Below are the code and all the weights of a small trained network. Each question names an input and a target symbol and asks about switching units off, where a switched-off unit gives its printed mean instead of its output.

import numpy as np


def w(rows, s, z=0):
    codes = np.array(rows[::2]) - 128.0
    scale = np.full(codes.shape[1], s)
    scale[-1] = z or s
    return codes * scale


def norm(h):
    return h / np.sqrt((h * h).mean(-1, keepdims=True) + 1e-5)


def f(y):
    return np.maximum(y, 0)


def softmax(a):
    e = np.exp(a - a.max(-1, keepdims=True))
    return e / e.sum(-1, keepdims=True)


def log_softmax(a):
    a = a - a.max(-1, keepdims=True)
    return a - np.log(np.exp(a).sum(-1, keepdims=True))


def net(x, mask):
    ids = ['δεξπτψ'.index(c) for c in x.split()]
    T = len(ids)
    res = E[ids] + P[:T]
    u = 0
    for l in range(2):
        r = norm(res)
        for j in range(2):
            rows = slice(2 * j, 2 * j + 2)
            q, k, v = (r @ M[l][rows].T for M in (Q, K, V))
            z = softmax(np.where(np.tri(T) > 0, q @ k.T / 2**0.5, -1e9)) @ v
            o = O[l][rows]
            res = res + np.where(mask[u + j], z, o[:, -1]) @ o[:, :-1]
        u += 2
        y = f(norm(res) @ A[l][:, :-1].T + A[l][:, -1])
        res = res + np.where(mask[u : u + 16], y, B[l][:, -1]) @ B[l][:, :-1]
        u += 16
    return log_softmax(norm(res)[-1] @ U[:, :-1].T + U[:, -1])


Q, K, V, O, A, B = {}, {}, {}, {}, {}, {}
E = w([
[113,127,143,188,123,93,231],'δ',
[61,99,76,102,114,83,119],'ε',
[77,222,7,124,130,97,128],'ξ',
[92,117,175,119,138,103,70],'π',
[69,120,143,168,143,63,162],'τ',
[161,71,84,87,81,149,183],'ψ',
],0.015)
P = w([
[133,199,147,2,243,174,232],'0',
[217,121,100,205,153,88,78],'1',
[43,86,107,232,103,223,114],'2',
[177,60,166,84,191,66,160],'3',
[182,38,170,178,73,41,129],'4',
[36,84,110,216,98,233,103],'5',
[220,119,150,62,112,121,144],'6',
[187,41,133,171,107,50,126],'7',
[22,85,84,203,91,240,119],'8',
],0.0084)
Q[0] = w([
[12,128,121,145,80,195,171],'0.h1',
[73,101,62,107,163,179,182],'0.h1',
[246,147,156,119,139,109,101],'0.h2',
[99,117,87,161,108,207,137],'0.h2',
],0.011)
K[0] = w([
[149,175,193,3,221,124,229],'0.h1',
[106,179,52,36,96,100,213],'0.h1',
[170,2,101,179,34,81,114],'0.h2',
[249,129,69,117,136,232,163],'0.h2',
],0.0069)
V[0] = w([
[155,254,42,157,97,199,133],'0.h1',
[215,107,171,151,144,104,242],'0.h1',
[72,183,174,183,129,58,82],'0.h2',
[146,126,161,125,121,97,106],'0.h2',
],0.0078)
O[0] = w([
[140,254,119,111,89,48,174,143],'0.h1',
[67,119,60,98,202,99,246,3],'0.h1',
[143,189,160,142,203,78,75,103],'0.h2',
[138,157,105,122,168,180,132,28],'0.h2',
],0.0081,0.003)
A[0] = w([
[157,154,210,107,191,203,176,84],'0.n1',
[155,189,132,42,148,87,125,176],'0.n2',
[117,138,170,49,70,144,105,168],'0.n3',
[85,85,105,154,76,140,111,177],'0.n4',
[83,159,110,83,194,230,185,155],'0.n5',
[204,127,244,178,76,138,146,2],'0.n6',
[120,169,90,77,162,117,116,84],'0.n7',
[95,143,104,193,120,93,131,175],'0.n8',
[134,147,66,109,121,251,132,119],'0.n9',
[119,127,132,177,67,164,205,112],'0.n10',
[185,149,241,170,167,152,213,49],'0.n11',
[191,106,147,176,105,66,153,91],'0.n12',
[142,162,118,160,179,180,198,124],'0.n13',
[167,96,181,132,154,150,134,55],'0.n14',
[168,104,78,107,151,93,108,101],'0.n15',
[164,172,137,87,102,205,157,99],'0.n16',
],0.011,0.0053)
B[0] = w([
[219,164,129,99,96,58,100,133],'0.n1',
[85,81,127,153,168,209,134,188],'0.n2',
[142,178,93,94,140,58,155,178],'0.n3',
[179,213,90,150,121,133,100,255],'0.n4',
[88,154,166,187,154,97,205,169],'0.n5',
[154,36,124,94,203,157,215,142],'0.n6',
[109,53,62,106,124,113,153,157],'0.n7',
[171,73,121,88,126,127,85,224],'0.n8',
[116,71,231,117,133,131,94,163],'0.n9',
[105,206,67,105,102,132,70,173],'0.n10',
[94,153,163,1,98,87,47,143],'0.n11',
[94,56,157,144,120,161,140,168],'0.n12',
[110,96,167,149,157,129,57,143],'0.n13',
[135,171,175,87,149,123,141,137],'0.n14',
[106,100,115,105,82,116,159,163],'0.n15',
[160,103,151,141,212,131,97,135],'0.n16',
],0.0091)
Q[1] = w([
[220,31,94,178,107,86,115],'1.h1',
[78,195,80,218,70,158,86],'1.h1',
[255,123,174,91,171,57,200],'1.h2',
[215,90,74,129,21,34,164],'1.h2',
],0.009)
K[1] = w([
[209,54,139,39,120,141,90],'1.h1',
[144,177,144,56,189,62,225],'1.h1',
[191,73,146,192,103,168,58],'1.h2',
[190,112,72,1,120,149,106],'1.h2',
],0.0099)
V[1] = w([
[10,125,113,164,105,53,166],'1.h1',
[76,96,203,150,169,184,93],'1.h1',
[132,138,74,123,109,1,168],'1.h2',
[175,85,65,149,163,191,58],'1.h2',
],0.0066)
O[1] = w([
[254,89,159,138,110,63,126,236],'1.h1',
[43,100,122,124,146,64,101,91],'1.h1',
[157,159,175,167,192,169,91,254],'1.h2',
[118,204,115,181,104,47,134,80],'1.h2',
],0.0088,0.0065)
A[1] = w([
[98,168,181,148,150,191,109,4],'1.n1',
[129,124,85,173,30,110,153,53],'1.n2',
[135,135,195,92,216,123,248,2],'1.n3',
[158,193,142,149,181,130,108,156],'1.n4',
[131,134,101,110,120,123,95,181],'1.n5',
[73,196,137,133,173,146,138,178],'1.n6',
[136,165,175,54,150,133,183,80],'1.n7',
[151,175,70,100,110,154,144,127],'1.n8',
[94,142,121,94,193,96,133,136],'1.n9',
[96,142,104,154,56,152,188,87],'1.n10',
[183,123,100,128,134,101,158,158],'1.n11',
[104,128,139,76,152,85,196,102],'1.n12',
[155,119,171,134,160,136,68,114],'1.n13',
[162,213,96,147,96,92,149,105],'1.n14',
[149,223,103,93,88,75,137,92],'1.n15',
[131,130,156,122,87,202,127,122],'1.n16',
],0.014,0.0046)
B[1] = w([
[59,141,133,103,165,149,40,137],'1.n1',
[76,110,149,91,133,133,154,186],'1.n2',
[164,3,66,9,142,200,114,210],'1.n3',
[60,85,84,110,154,142,177,214],'1.n4',
[168,160,158,121,106,109,144,240],'1.n5',
[180,84,114,130,121,190,108,147],'1.n6',
[192,82,149,177,120,117,92,169],'1.n7',
[151,136,172,139,99,80,117,206],'1.n8',
[169,140,149,151,74,129,135,180],'1.n9',
[132,153,192,146,84,192,155,142],'1.n10',
[76,158,131,137,106,154,101,235],'1.n11',
[206,123,104,69,107,171,78,180],'1.n12',
[162,164,124,112,85,120,149,253],'1.n13',
[101,112,121,82,172,126,164,219],'1.n14',
[104,174,144,127,187,30,143,215],'1.n15',
[128,135,125,135,151,56,118,158],'1.n16',
],0.012,0.0075)
U = w([
[122,41,101,40,133,148,145,68],'δ',
[219,193,171,162,55,124,88,29],'ε',
[90,182,159,110,184,71,152,253],'ξ',
[46,156,174,153,166,178,26,140],'π',
[127,67,175,255,159,99,146,142],'τ',
[72,152,201,170,85,203,181,179],'ψ',
],0.0067,0.0024)

Each question gives the input, a string of symbols that net reads in full, and the target symbol t.
The units are the heads (2 rows each of Q, K, V and O) and the neurons (one row each of A and B). Each row of codes is followed by its name. A weight is (code - 128) times the scale printed after its matrix; where a second scale follows, it is the last column's (O, A, B and U).
mask holds one flag per unit, layer by layer, with each layer's heads first. A switched-off unit (its flag False) gives its mean, the last column of its rows in O or B, instead of its output. The means were averaged over made-up inputs and are rounded, as every weight is.
A unit's drop is (log p(t) with every unit on - log p(t) with that unit switched off) / (log p(t) with every unit on - log p(t) with every unit switched off).
The circuit of an input: a set's keep is (log p(t) with only the set's units on - log p(t) with every unit switched off) / (log p(t) with every unit on - log p(t) with every unit switched off). Starting from the 12 units with the biggest drops (on a tie, the unit counted first), units are removed one at a time, each time the one whose removal leaves the highest keep (on an exact tie, the one counted first), for as long as the keep stays at least 0.8.
circuit, biggest first: the units of the circuit, biggest drop first
most important unit: the unit with the biggest drop
top k neurons: the k neurons with the biggest drops, biggest first
drop of u: that unit's drop, to one decimal
input ξ π ε τ δ ε ε, target ξ: circuit, biggest first => (0.n3, 1.n15)
input ξ ε ε π ε ξ, target ξ: circuit, biggest first => (0.h1, 1.n15)
input π π π ε ε τ, target π: circuit, biggest first => (1.h1, 1.n1)
input ξ ε ξ π ε δ, target ξ: circuit, biggest first => (0.h1, 1.n15)
input ψ τ ε ε ψ π, target ψ: most important unit => 0.h2
input ξ ε ε π ε π, target ξ: top 3 neurons => (0.n2, 0.n3, 1.n4)
input δ ε π, target δ: circuit, biggest first => (0.h1, 1.n3)
input π δ ε, target π: top 2 neurons => (0.n1, 1.n1)
input τ ξ π, target τ: top 2 neurons => (1.n3, 0.n2)
input ε π ε ε ψ ξ π ε δ, target ε: top 4 neurons => (0.n10, 0.n5, 0.n3, 1.n3)
input τ ε ξ, target τ: top 2 neurons => (0.n5, 0.n13)
input ε δ ε ε, target ξ: top 2 neurons => (0.n4, 0.n5)
input ε π ε π ε ε ε τ, target τ: top 2 neurons => (1.n3, 0.n6)
input ε ξ ε ε ξ ε π ψ π, target ε: most important unit => 0.n5
input ε ε ξ δ ψ, target ψ: top 3 neurons => (0.n12, 1.n10, 0.n6)
input ε ε ε ε ξ π π ξ, target π: top 2 neurons => (0.n6, 0.n3)
input ε δ ε ξ ξ, target ξ: top 2 neurons => (0.n5, 1.n3)
input ξ ε ε ξ, target ε: top 2 neurons => (0.n2, 0.n4)
input π ε ξ ε ξ ψ, target π: top 2 neurons => (0.n1, 1.n1)
input ε ε ε ξ ε ε δ δ, target δ: top 2 neurons => (0.n12, 0.n6)
input τ ε ε ε π ψ, target τ: most important unit => 0.h1
input τ ξ ε π ξ ε, target τ: top 2 neurons => (1.n3, 0.n5)
input ε π ε π δ τ, target ε: drop of 0.n11 => 0.0
input ε ε δ π τ, target τ: drop of 0.n12 => 0.1
input π ξ ξ ε δ π π π ψ, target π: drop of 0.n1 => 0.2
input ξ ψ ξ δ ε ψ, target ξ: drop of 1.n15 => 0.1
input π ξ τ, target π: most important unit => 1.h1
